Here is a tiny trained network, its code and every weight. The questions are about switching its units off for an input and a target symbol, where a switched-off unit gives its printed mean instead of its output.

import numpy as np


def w(rows, s, z=0):
    codes = np.array(rows[::2]) - 128.0
    scale = np.full(codes.shape[1], s)
    scale[-1] = z or s
    return codes * scale


def norm(h):
    return h / np.sqrt((h * h).mean(-1, keepdims=True) + 1e-5)


def f(y):
    return y / 2 * (1 + np.tanh(0.7978845608 * (y + 0.044715 * y**3)))


def softmax(a):
    e = np.exp(a - a.max(-1, keepdims=True))
    return e / e.sum(-1, keepdims=True)


def log_softmax(a):
    a = a - a.max(-1, keepdims=True)
    return a - np.log(np.exp(a).sum(-1, keepdims=True))


def net(x, mask):
    ids = ['βγδεζηλμξπσφψω'.index(c) for c in x.split()]
    T = len(ids)
    res = E[ids] + P[:T]
    u = 0
    for l in range(3):
        r = norm(res)
        for j in range(2):
            rows = slice(2 * j, 2 * j + 2)
            q, k, v = (r @ M[l][rows].T for M in (Q, K, V))
            z = softmax(np.where(np.tri(T) > 0, q @ k.T / 2**0.5, -1e9)) @ v
            o = O[l][rows]
            res = res + np.where(mask[u + j], z, o[:, -1]) @ o[:, :-1]
        u += 2
        y = f(norm(res) @ A[l][:, :-1].T + A[l][:, -1])
        res = res + np.where(mask[u : u + 4], y, B[l][:, -1]) @ B[l][:, :-1]
        u += 4
    return log_softmax(norm(res)[-1] @ U[:, :-1].T + U[:, -1])


Q, K, V, O, A, B = {}, {}, {}, {}, {}, {}
E = w([
[172,25,136,85,182,125],'β',
[161,167,129,105,102,155],'γ',
[124,163,98,154,165,170],'δ',
[179,147,133,128,100,50],'ε',
[109,86,61,165,128,107],'ζ',
[192,88,105,167,135,97],'η',
[137,136,206,62,51,57],'λ',
[183,137,179,233,132,130],'μ',
[128,149,123,92,124,132],'ξ',
[84,136,135,251,70,78],'π',
[60,115,103,155,101,134],'σ',
[164,164,71,95,145,115],'φ',
[130,78,168,93,192,157],'ψ',
[156,96,127,116,147,106],'ω',
],0.019)
P = w([
[157,99,171,105,109,105],'0',
[187,81,177,216,79,180],'1',
[186,89,113,221,58,179],'2',
[214,131,59,194,66,183],'3',
[172,166,159,161,62,150],'4',
[179,121,169,151,105,146],'5',
[127,142,143,192,65,125],'6',
[183,1,177,112,107,141],'7',
],0.0093)
Q[0] = w([
[183,140,116,116,100,113],'L0H1',
[1,115,82,106,108,105],'L0H1',
[154,101,167,72,137,180],'L0H2',
[94,90,160,178,155,179],'L0H2',
],0.0087)
K[0] = w([
[60,235,57,131,158,131],'L0H1',
[229,84,158,238,119,206],'L0H1',
[138,251,196,143,135,91],'L0H2',
[184,59,71,83,209,253],'L0H2',
],0.0052)
V[0] = w([
[124,167,189,116,118,187],'L0H1',
[2,58,159,104,70,173],'L0H1',
[91,133,74,117,167,137],'L0H2',
[63,124,87,66,160,132],'L0H2',
],0.0077)
O[0] = w([
[85,73,38,147,62,214,134],'L0H1',
[59,147,11,95,135,84,23],'L0H1',
[191,202,148,64,206,131,53],'L0H2',
[254,233,112,62,78,150,2],'L0H2',
],0.0096,0.0055)
A[0] = w([
[92,152,171,244,3,151,250],'L0N1',
[136,22,224,56,201,170,104],'L0N2',
[228,96,56,105,104,173,156],'L0N3',
[202,224,142,241,253,173,75],'L0N4',
],0.0061,0.0017)
B[0] = w([
[226,15,63,42,122,114,255],'L0N1',
[216,190,2,247,61,88,177],'L0N2',
[87,14,159,57,120,133,136],'L0N3',
[94,182,110,195,21,107,162],'L0N4',
],0.0063,0.0093)
Q[1] = w([
[125,83,255,139,81,136],'L1H1',
[158,94,195,76,199,149],'L1H1',
[76,128,146,237,202,70],'L1H2',
[84,253,160,190,184,107],'L1H2',
],0.0065)
K[1] = w([
[149,173,48,102,116,123],'L1H1',
[155,37,114,224,150,221],'L1H1',
[163,158,146,2,142,132],'L1H2',
[117,74,149,110,123,173],'L1H2',
],0.0083)
V[1] = w([
[148,127,106,247,52,165],'L1H1',
[82,164,106,175,147,114],'L1H1',
[127,125,135,84,114,250],'L1H2',
[124,48,102,106,164,128],'L1H2',
],0.011)
O[1] = w([
[114,132,77,200,53,164,251],'L1H1',
[138,163,130,126,13,101,85],'L1H1',
[197,66,116,132,112,190,99],'L1H2',
[10,112,158,75,113,184,163],'L1H2',
],0.011,0.013)
A[1] = w([
[226,55,95,240,171,35,255],'L1N1',
[176,81,160,17,158,255,192],'L1N2',
[177,161,159,207,149,149,63],'L1N3',
[140,71,61,191,111,150,216],'L1N4',
],0.0067,0.0025)
B[1] = w([
[126,218,140,37,123,216,230],'L1N1',
[43,150,107,255,255,71,132],'L1N2',
[202,169,118,137,193,141,138],'L1N3',
[91,161,63,16,232,159,254],'L1N4',
],0.0073,0.01)
Q[2] = w([
[163,157,175,51,153,128],'L2H1',
[249,178,254,111,253,20],'L2H1',
[114,183,171,95,163,31],'L2H2',
[194,109,169,75,185,146],'L2H2',
],0.0071)
K[2] = w([
[161,93,81,164,84,114],'L2H1',
[77,95,85,101,48,173],'L2H1',
[161,119,147,148,142,204],'L2H2',
[1,104,99,162,124,131],'L2H2',
],0.012)
V[2] = w([
[141,127,197,247,155,85],'L2H1',
[125,53,82,189,78,88],'L2H1',
[92,185,70,169,239,167],'L2H2',
[152,66,183,108,179,186],'L2H2',
],0.012)
O[2] = w([
[125,171,169,244,163,177,6],'L2H1',
[65,149,94,220,117,110,249],'L2H1',
[48,146,189,78,88,173,110],'L2H2',
[165,9,148,142,98,107,117],'L2H2',
],0.012,0.0018)
A[2] = w([
[139,33,135,145,115,13,242],'L2N1',
[149,143,91,109,56,169,52],'L2N2',
[123,195,137,136,92,120,197],'L2N3',
[67,161,38,254,218,128,248],'L2N4',
],0.0081,0.0018)
B[2] = w([
[151,166,112,108,245,164,164],'L2N1',
[125,147,71,131,177,173,164],'L2N2',
[133,155,127,41,168,180,137],'L2N3',
[165,78,187,107,107,29,254],'L2N4',
],0.011,0.0087)
U = w([
[171,92,159,22,76,123,112],'β',
[118,62,113,148,126,179,2],'γ',
[180,141,24,177,63,175,212],'δ',
[203,115,149,164,153,113,192],'ε',
[120,178,187,93,156,100,211],'ζ',
[113,130,199,199,133,181,151],'η',
[176,103,47,151,254,77,145],'λ',
[130,85,126,205,56,115,21],'μ',
[121,58,187,103,185,194,177],'ξ',
[95,155,96,191,72,69,91],'π',
[113,171,86,85,104,81,97],'σ',
[221,117,164,105,134,202,223],'φ',
[108,140,63,94,71,151,89],'ψ',
[85,171,155,116,142,169,105],'ω',
],0.0098,0.0046)

Each question gives the input, a string of symbols that net reads in full, and the target symbol t.
The units are the heads (2 rows each of Q, K, V and O) and the neurons (one row each of A and B). Each row of codes is followed by its name. A weight is (code - 128) times the scale printed after its matrix; where a second scale follows, it is the last column's (O, A, B and U).
mask holds one flag per unit, layer by layer, with each layer's heads first. A switched-off unit (its flag False) gives its mean, the last column of its rows in O or B, instead of its output. The means were averaged over made-up inputs and are rounded, as every weight is.
A unit's drop is (log p(t) with every unit on - log p(t) with that unit switched off) / (log p(t) with every unit on - log p(t) with every unit switched off).
most important unit: the unit with the biggest drop
top k neurons: the k neurons with the biggest drops, biggest first
which heads matter: for each layer, one digit per head in row order, 1 if its drop is at least 0.15 and else 0, layers parted by /
input ξ π β λ ξ, target ξ: most important unit	L1H1
input ξ δ ω ω η, target ξ: which heads matter	01 / 10 / 00
input η η ω ζ μ η δ η, target η: which heads matter	11 / 01 / 10
input π φ σ λ λ λ ξ, target λ: which heads matter	00 / 10 / 01
input φ σ η ψ η ω, target φ: which heads matter	11 / 00 / 00
input β ζ δ ζ μ σ δ φ, target β: which heads matter	01 / 10 / 10
input β γ ξ σ, target β: top 2 neurons	L0N2, L0N1
input λ β ζ β μ η φ δ, target λ: which heads matter	01 / 11 / 11
input ζ ξ δ ω δ ζ, target ζ: top 2 neurons	L0N1, L1N4
input δ μ λ, target δ: top 3 neurons	L0N4, L0N1, L1N1
input φ ε σ β ε λ η δ, target φ: which heads matter	11 / 10 / 10
input φ η φ μ γ φ ψ ξ, target φ: which heads matter	11 / 00 / 10
input φ φ ε, target φ: which heads matter	10 / 00 / 00
input σ λ π ξ ξ λ, target σ: top 2 neurons	L1N4, L1N1
input δ δ φ δ ξ δ ψ, target δ: top 2 neurons	L0N4, L0N2
input λ δ φ δ ξ ζ η, target λ: most important unit	L2H2
input λ φ ψ ε, target λ: top 4 neurons	L1N4, L2N1, L1N1, L0N2
input β π λ δ δ ψ, target β: top 2 neurons	L0N2, L0N1
input ξ λ ζ ξ σ λ π, target ξ: top 3 neurons	L0N2, L1N2, L0N4
input ξ ψ ψ η, target ξ: most important unit	L0H2
input β φ δ μ, target β: top 3 neurons	L0N2, L0N1, L1N1
input φ ξ ψ δ δ δ δ δ, target φ: which heads matter	11 / 00 / 10
input δ φ σ π φ ε δ η, target δ: which heads matter	01 / 10 / 00
input ξ β ξ ω λ, target ξ: top 2 neurons	L1N2, L2N1
input λ ψ ε φ η, target λ: top 3 neurons	L1N4, L2N1, L1N1
input δ δ β, target δ: top 2 neurons	L0N4, L0N2
input π π ξ λ ψ δ δ σ, target π: most important unit	L1H2
input ξ φ ζ, target ξ: top 2 neurons	L1N2, L0N2
input π β δ γ δ, target π: top 3 neurons	L1N1, L2N4, L0N2
input δ π π λ, target δ: top 2 neurons	L0N4, L0N1
